Here is a tiny trained network, its code and every weight. The questions are about switching its units off for an input and a class, where a switched-off unit gives its printed mean instead of its output.

import numpy as np


def w(rows, s, z=0):
    codes = np.array(rows[::2]) - 128.0
    scale = np.full(codes.shape[1], s)
    scale[-1] = z or s
    return codes * scale


def f(y):
    return np.maximum(y, 0)


def log_softmax(a):
    a = a - a.max(-1, keepdims=True)
    return a - np.log(np.exp(a).sum(-1, keepdims=True))


def net(x, mask):
    res = np.array(x, float).reshape(1, 5) / 4 @ E
    y = f(res @ A[0][:, :-1].T + A[0][:, -1])
    res = res + np.where(mask, y, B[0][:, -1]) @ B[0][:, :-1]
    return log_softmax(res[-1] @ U[:, :-1].T + U[:, -1])


A, B = {}, {}
E = w([
[151,87,89,109,102,151,72,134,229],'x0',
[202,144,84,151,77,248,186,111,120],'x1',
[147,136,163,235,183,120,158,71,181],'x2',
[128,128,129,128,129,127,128,128,127],'x3',
[128,128,127,128,128,128,128,127,129],'x4',
],0.016)
A[0] = w([
[126,143,151,234,169,97,170,101,77,124],'n1',
[145,133,124,129,121,172,118,123,138,30],'n2',
[153,116,113,180,134,118,103,117,225,3],'n3',
[136,118,92,34,83,141,72,148,179,132],'n4',
[176,133,130,167,115,193,192,131,104,78],'n5',
[180,131,96,109,70,253,156,129,123,72],'n6',
[155,131,112,152,116,214,161,113,103,116],'n7',
[127,140,117,63,113,116,143,139,12,246],'n8',
[143,130,123,136,132,131,107,121,202,53],'n9',
],0.023,0.0072)
B[0] = w([
[200,118,109,122,151,68,122,137,135,226],'n1',
[132,126,118,128,142,118,167,142,132,156],'n2',
[29,116,156,134,128,152,145,144,110,194],'n3',
[205,123,92,87,111,118,79,88,134,225],'n4',
[157,162,115,151,94,189,117,97,133,207],'n5',
[150,77,130,115,158,93,251,178,124,255],'n6',
[133,169,123,157,104,172,156,92,132,208],'n7',
[14,115,167,134,127,163,142,149,125,220],'n8',
[79,120,158,107,120,148,131,147,120,173],'n9',
],0.031,0.038)
U = w([
[1,156,211,86,146,119,71,147,103,255],'0',
[199,131,110,90,182,61,199,170,143,211],'1',
[57,158,179,129,106,222,201,165,106,50],'2',
[209,234,106,184,137,148,157,106,152,26],'3',
[140,133,114,18,102,90,47,87,146,32],'4',
],0.009,0.0046)

Each question gives the input, the list of numbers given to net, and the class t.
The units are the neurons (one row each of A and B). Each row of codes is followed by its name. A weight is (code - 128) times the scale printed after its matrix; where a second scale follows, it is the last column's (A, B and U).
mask holds one flag per neuron, in row order. A switched-off neuron (its flag False) gives its mean, the last column of its row in B, instead of its output. The means were averaged over made-up inputs and are rounded, as every weight is.
A unit's drop is (log p(t) with every unit on - log p(t) with that unit switched off) / (log p(t) with every unit on - log p(t) with every unit switched off).
The circuit of an input: a set's keep is (log p(t) with only the set's units on - log p(t) with every unit switched off) / (log p(t) with every unit on - log p(t) with every unit switched off). Starting from all 9 units, units are removed one at a time, each time the one whose removal leaves the highest keep (on an exact tie, the one counted first), for as long as the keep stays at least 0.8.
units of the circuit, in order: the units of the circuit, biggest drop first
most important unit: the unit with the biggest drop
k most important neurons: the k neurons with the biggest drops, biggest first
drop when u is switched off: that unit's drop, to one decimal
input [-7,-5,-1,8,4], class 0: most important unit : n8
input [5,6,-1,-3,-3], class 1: 2 most important neurons : (n6, n8)
input [1,7,-3,8,7], class 1: 2 most important neurons : (n6, n3)
input [1,-2,-6,3,-2], class 4: 2 most important neurons : (n4, n3)
input [3,0,-3,3,-4], class 4: units of the circuit, in order : (n6, n4)
input [0,8,6,2,-7], class 3: 3 most important neurons : (n5, n7, n8)
input [4,-6,0,3,7], class 4: 3 most important neurons : (n8, n6, n4)
input [1,-5,6,8,8], class 0: 3 most important neurons : (n6, n3, n4)
input [2,2,-7,7,2], class 1: 2 most important neurons : (n4, n6)
input [-6,8,6,-4,-8], class 3: 2 most important neurons : (n5, n7)
input [2,-1,-5,-1,1], class 4: units of the circuit, in order : (n4, n6)
input [-6,-1,1,1,2], class 1: 2 most important neurons : (n1, n3)
input [0,7,8,-5,-5], class 3: 4 most important neurons : (n5, n1, n8, n7)
input [2,-3,1,8,4], class 0: units of the circuit, in order : (n6)
input [-4,6,1,3,6], class 3: 3 most important neurons : (n5, n7, n3)
input [6,-6,1,5,-6], class 0: 2 most important neurons : (n3, n1)
input [-6,1,8,-8,0], class 3: 2 most important neurons : (n6, n5)
input [-1,2,7,-6,-7], class 3: drop when n6 is switched off : 0.6
input [4,-7,-3,-5,2], class 4: drop when n6 is switched off : 0.2
input [5,2,-7,4,-7], class 1: drop when n1 is switched off : 0.0
input [8,-1,-8,-3,-7], class 4: units of the circuit, in order : (n4)
